Below are the code and all the weights of a small trained network. Each question names an input and a class and asks about switching units off, where a switched-off unit gives its printed mean instead of its output.

import numpy as np


def w(rows, s, z=0):
    codes = np.array(rows[::2]) - 128.0
    scale = np.full(codes.shape[1], s)
    scale[-1] = z or s
    return codes * scale


def f(y):
    return np.maximum(y, 0)


def log_softmax(a):
    a = a - a.max(-1, keepdims=True)
    return a - np.log(np.exp(a).sum(-1, keepdims=True))


def net(x, mask):
    res = np.array(x, float).reshape(1, 5) / 4 @ E
    y = f(res @ A[0][:, :-1].T + A[0][:, -1])
    res = res + np.where(mask, y, B[0][:, -1]) @ B[0][:, :-1]
    return log_softmax(res[-1] @ U[:, :-1].T + U[:, -1])


A, B = {}, {}
E = w([
[229,3,63,122,119,113,87],'x0',
[28,64,174,110,122,111,23],'x1',
[131,128,129,132,133,126,129],'x2',
[146,222,28,138,114,68,20],'x3',
[26,94,1,91,132,117,206],'x4',
],0.0038)
A[0] = w([
[214,16,74,123,130,124,89,26],'neuron 1',
[84,102,147,122,129,127,84,51],'neuron 2',
[170,158,115,135,128,129,181,24],'neuron 3',
[165,154,117,134,127,129,174,30],'neuron 4',
[167,143,184,135,123,131,93,79],'neuron 5',
[143,226,35,129,122,114,28,63],'neuron 6',
[138,187,71,130,125,116,68,67],'neuron 7',
[99,169,144,127,130,134,138,53],'neuron 8',
[228,201,102,135,133,135,248,9],'neuron 9',
[168,143,180,134,125,131,98,80],'neuron 10',
[52,240,180,130,136,133,154,43],'neuron 11',
[200,32,82,122,138,132,93,29],'neuron 12',
[159,139,164,137,126,135,104,78],'neuron 13',
[124,93,163,129,128,140,168,69],'neuron 14',
[180,148,198,135,124,133,85,78],'neuron 15',
[123,135,131,128,125,130,130,111],'neuron 16',
[123,77,180,123,127,151,190,77],'neuron 17',
[123,92,165,127,128,143,169,69],'neuron 18',
[127,64,193,122,127,154,202,78],'neuron 19',
[132,147,111,127,126,125,109,80],'neuron 20',
[109,117,135,127,131,125,110,80],'neuron 21',
[184,150,204,134,123,134,82,79],'neuron 22',
[133,159,99,129,125,119,97,78],'neuron 23',
[68,215,167,127,140,135,149,43],'neuron 24',
[11,62,181,122,125,115,16,31],'neuron 25',
[62,106,51,122,130,131,170,75],'neuron 26',
[125,83,175,125,128,148,183,74],'neuron 27',
[125,102,156,127,126,138,158,73],'neuron 28',
[94,176,148,127,132,132,140,54],'neuron 29',
[48,103,39,122,123,126,174,82],'neuron 30',
[52,103,43,123,125,125,174,80],'neuron 31',
[175,146,192,134,124,133,89,80],'neuron 32',
],0.011,0.0014)
B[0] = w([
[111,119,136,252,93,99,242,218],'neuron 1',
[170,138,92,156,146,150,86,164],'neuron 2',
[176,127,90,153,148,153,84,174],'neuron 3',
[170,129,95,151,145,148,91,167],'neuron 4',
[151,132,146,57,130,147,169,188],'neuron 5',
[3,115,168,93,115,88,11,254],'neuron 6',
[54,124,150,106,121,99,58,202],'neuron 7',
[122,121,130,172,117,112,168,162],'neuron 8',
[240,131,40,181,185,190,19,252],'neuron 9',
[143,133,141,58,133,145,169,184],'neuron 10',
[116,92,128,248,89,92,243,238],'neuron 11',
[109,120,132,232,103,101,226,202],'neuron 12',
[138,130,139,76,134,141,157,168],'neuron 13',
[82,132,142,117,119,106,84,168],'neuron 14',
[150,138,146,35,135,150,184,205],'neuron 15',
[126,131,127,134,130,124,134,133],'neuron 16',
[53,129,142,107,115,95,59,194],'neuron 17',
[80,133,140,114,119,102,82,170],'neuron 18',
[35,127,144,102,113,85,45,209],'neuron 19',
[107,130,134,121,127,118,108,147],'neuron 20',
[145,131,114,139,132,137,110,141],'neuron 21',
[152,140,147,28,134,154,188,212],'neuron 22',
[91,128,139,116,124,111,92,165],'neuron 23',
[118,104,130,222,98,98,217,212],'neuron 24',
[248,141,25,199,181,181,21,234],'neuron 25',
[167,140,163,39,135,156,180,217],'neuron 26',
[62,130,142,110,115,100,68,185],'neuron 27',
[92,130,137,117,123,112,97,157],'neuron 28',
[121,118,129,180,113,111,177,170],'neuron 29',
[169,145,168,20,136,158,187,234],'neuron 30',
[168,144,166,25,137,157,186,229],'neuron 31',
[149,138,146,45,134,149,178,198],'neuron 32',
],0.022,0.0051)
U = w([
[169,161,183,5,142,178,194,211],'0',
[1,119,163,110,103,61,18,190],'1',
[122,88,125,246,75,86,227,92],'2',
[223,139,19,173,196,190,36,3],'3',
],0.0059,0.00039)

Each question gives the input, the list of numbers given to net, and the class t.
The units are the neurons (one row each of A and B). Each row of codes is followed by its name. A weight is (code - 128) times the scale printed after its matrix; where a second scale follows, it is the last column's (A, B and U).
mask holds one flag per neuron, in row order. A switched-off neuron (its flag False) gives its mean, the last column of its row in B, instead of its output. The means were averaged over made-up inputs and are rounded, as every weight is.
A unit's drop is (log p(t) with every unit on - log p(t) with that unit switched off) / (log p(t) with every unit on - log p(t) with every unit switched off).
The circuit of an input: a set's keep is (log p(t) with only the set's units on - log p(t) with every unit switched off) / (log p(t) with every unit on - log p(t) with every unit switched off). Starting from the 12 units with the biggest drops (on a tie, the unit counted first), units are removed one at a time, each time the one whose removal leaves the highest keep (on an exact tie, the one counted first), for as long as the keep stays at least 0.8.
circuit, biggest first: the units of the circuit, biggest drop first
k most important neurons: the k neurons with the biggest drops, biggest first
drop when u is switched off: that unit's drop, to one decimal
input [8,1,8,-1,5], class 2: circuit, biggest first -> [neuron 1]
input [-7,5,-3,-7,1], class 1: 3 most important neurons -> [neuron 19; neuron 17; neuron 27]
input [-6,8,4,-6,-2], class 3: 2 most important neurons -> [neuron 25; neuron 6]
input [7,6,-1,2,1], class 2: 2 most important neurons -> [neuron 1; neuron 12]
input [4,-6,0,-7,2], class 1: 2 most important neurons -> [neuron 19; neuron 25]
input [6,5,2,5,5], class 2: 2 most important neurons -> [neuron 1; neuron 12]
input [8,6,6,4,0], class 2: 2 most important neurons -> [neuron 1; neuron 12]
input [-8,-6,-2,-5,-4], class 2: 2 most important neurons -> [neuron 11; neuron 24]
input [2,3,8,6,5], class 1: 2 most important neurons -> [neuron 6; neuron 7]
input [2,2,-1,7,5], class 1: 2 most important neurons -> [neuron 6; neuron 7]
input [-7,2,-4,-6,5], class 2: 3 most important neurons -> [neuron 11; neuron 24; neuron 6]
input [-4,-3,-4,0,2], class 2: 2 most important neurons -> [neuron 25; neuron 11]
input [-3,-4,-7,3,-2], class 3: 2 most important neurons -> [neuron 9; neuron 1]
input [6,-3,-7,8,-5], class 1: circuit, biggest first -> [neuron 6]
input [-3,-5,6,3,-1], class 3: drop when neuron 9 is switched off -> 0.6
input [1,6,-3,-8,-7], class 1: drop when neuron 23 is switched off -> -0.1
input [-6,8,1,2,-2], class 3: drop when neuron 1 is switched off -> 0.1
